Here is a tiny trained network, its code and every weight. The questions are about switching its units off for an input and a class, where a switched-off unit gives its printed mean instead of its output.

import numpy as np


def w(rows, s, z=0):
    codes = np.array(rows[::2]) - 128.0
    scale = np.full(codes.shape[1], s)
    scale[-1] = z or s
    return codes * scale


def f(y):
    return y / 2 * (1 + np.tanh(0.7978845608 * (y + 0.044715 * y**3)))


def log_softmax(a):
    a = a - a.max(-1, keepdims=True)
    return a - np.log(np.exp(a).sum(-1, keepdims=True))


def net(x, mask):
    res = np.array(x, float).reshape(1, 7) / 4 @ E
    y = f(res @ A[0][:, :-1].T + A[0][:, -1])
    res = res + np.where(mask, y, B[0][:, -1]) @ B[0][:, :-1]
    return log_softmax(res[-1] @ U[:, :-1].T + U[:, -1])


A, B = {}, {}
E = w([
[223,8,237],'x0',
[28,2,51],'x1',
[124,127,132],'x2',
[125,132,127],'x3',
[123,128,131],'x4',
[132,129,131],'x5',
[139,125,123],'x6',
],0.0059)
A[0] = w([
[58,19,110,46],'n0',
[206,181,187,15],'n1',
[45,20,127,47],'n2',
[49,26,150,49],'n3',
[216,191,219,41],'n4',
[197,214,200,4],'n5',
[225,9,219,52],'n6',
[165,12,253,9],'n7',
],0.0067,0.0035)
B[0] = w([
[253,189,36,198],'n0',
[184,169,11,155],'n1',
[253,189,20,198],'n2',
[183,174,37,185],'n3',
[185,121,12,190],'n4',
[236,172,12,170],'n5',
[2,233,178,253],'n6',
[34,248,79,226],'n7',
],0.0069,0.0041)
U = w([
[45,209,115,152],'0',
[225,135,14,17],'1',
[145,93,159,249],'2',
[151,88,164,244],'3',
[143,82,160,233],'4',
[158,100,168,210],'5',
[146,93,160,201],'6',
[153,22,255,2],'7',
],0.0073,0.0065)

Each question gives the input, the list of numbers given to net, and the class t.
The units are the neurons (one row each of A and B). Each row of codes is followed by its name. A weight is (code - 128) times the scale printed after its matrix; where a second scale follows, it is the last column's (A, B and U).
mask holds one flag per neuron, in row order. A switched-off neuron (its flag False) gives its mean, the last column of its row in B, instead of its output. The means were averaged over made-up inputs and are rounded, as every weight is.
A unit's drop is (log p(t) with every unit on - log p(t) with that unit switched off) / (log p(t) with every unit on - log p(t) with every unit switched off).
The circuit of an input: a set's keep is (log p(t) with only the set's units on - log p(t) with every unit switched off) / (log p(t) with every unit on - log p(t) with every unit switched off). Starting from all 8 units, units are removed one at a time, each time the one whose removal leaves the highest keep (on an exact tie, the one counted first), for as long as the keep stays at least 0.8.
units of the circuit, in order: the units of the circuit, biggest drop first
most important unit: the unit with the biggest drop
k most important neurons: the k neurons with the biggest drops, biggest first
drop of u: that unit's drop, to one decimal
input [2,-8,-3,-4,-2,0,-4], class 1: 2 most important neurons	n5, n4
input [8,6,-1,-7,-5,-8,3], class 0: most important unit	n6
input [6,8,7,-3,-7,3,-4], class 1: units of the circuit, in order	n2, n0
input [-5,-8,4,-8,-1,7,2], class 1: units of the circuit, in order	n5, n4
input [2,-8,7,0,-3,6,-7], class 1: 3 most important neurons	n5, n4, n1
input [7,-8,-7,5,-2,-2,-2], class 1: 3 most important neurons	n4, n5, n1
input [8,6,1,3,6,4,-6], class 0: 2 most important neurons	n6, n7
input [8,-1,3,2,5,-7,4], class 0: drop of n6	0.4
input [2,-6,1,6,3,-1,-2], class 1: drop of n0	-0.3
input [4,-8,0,-6,-7,-8,4], class 1: drop of n5	0.4
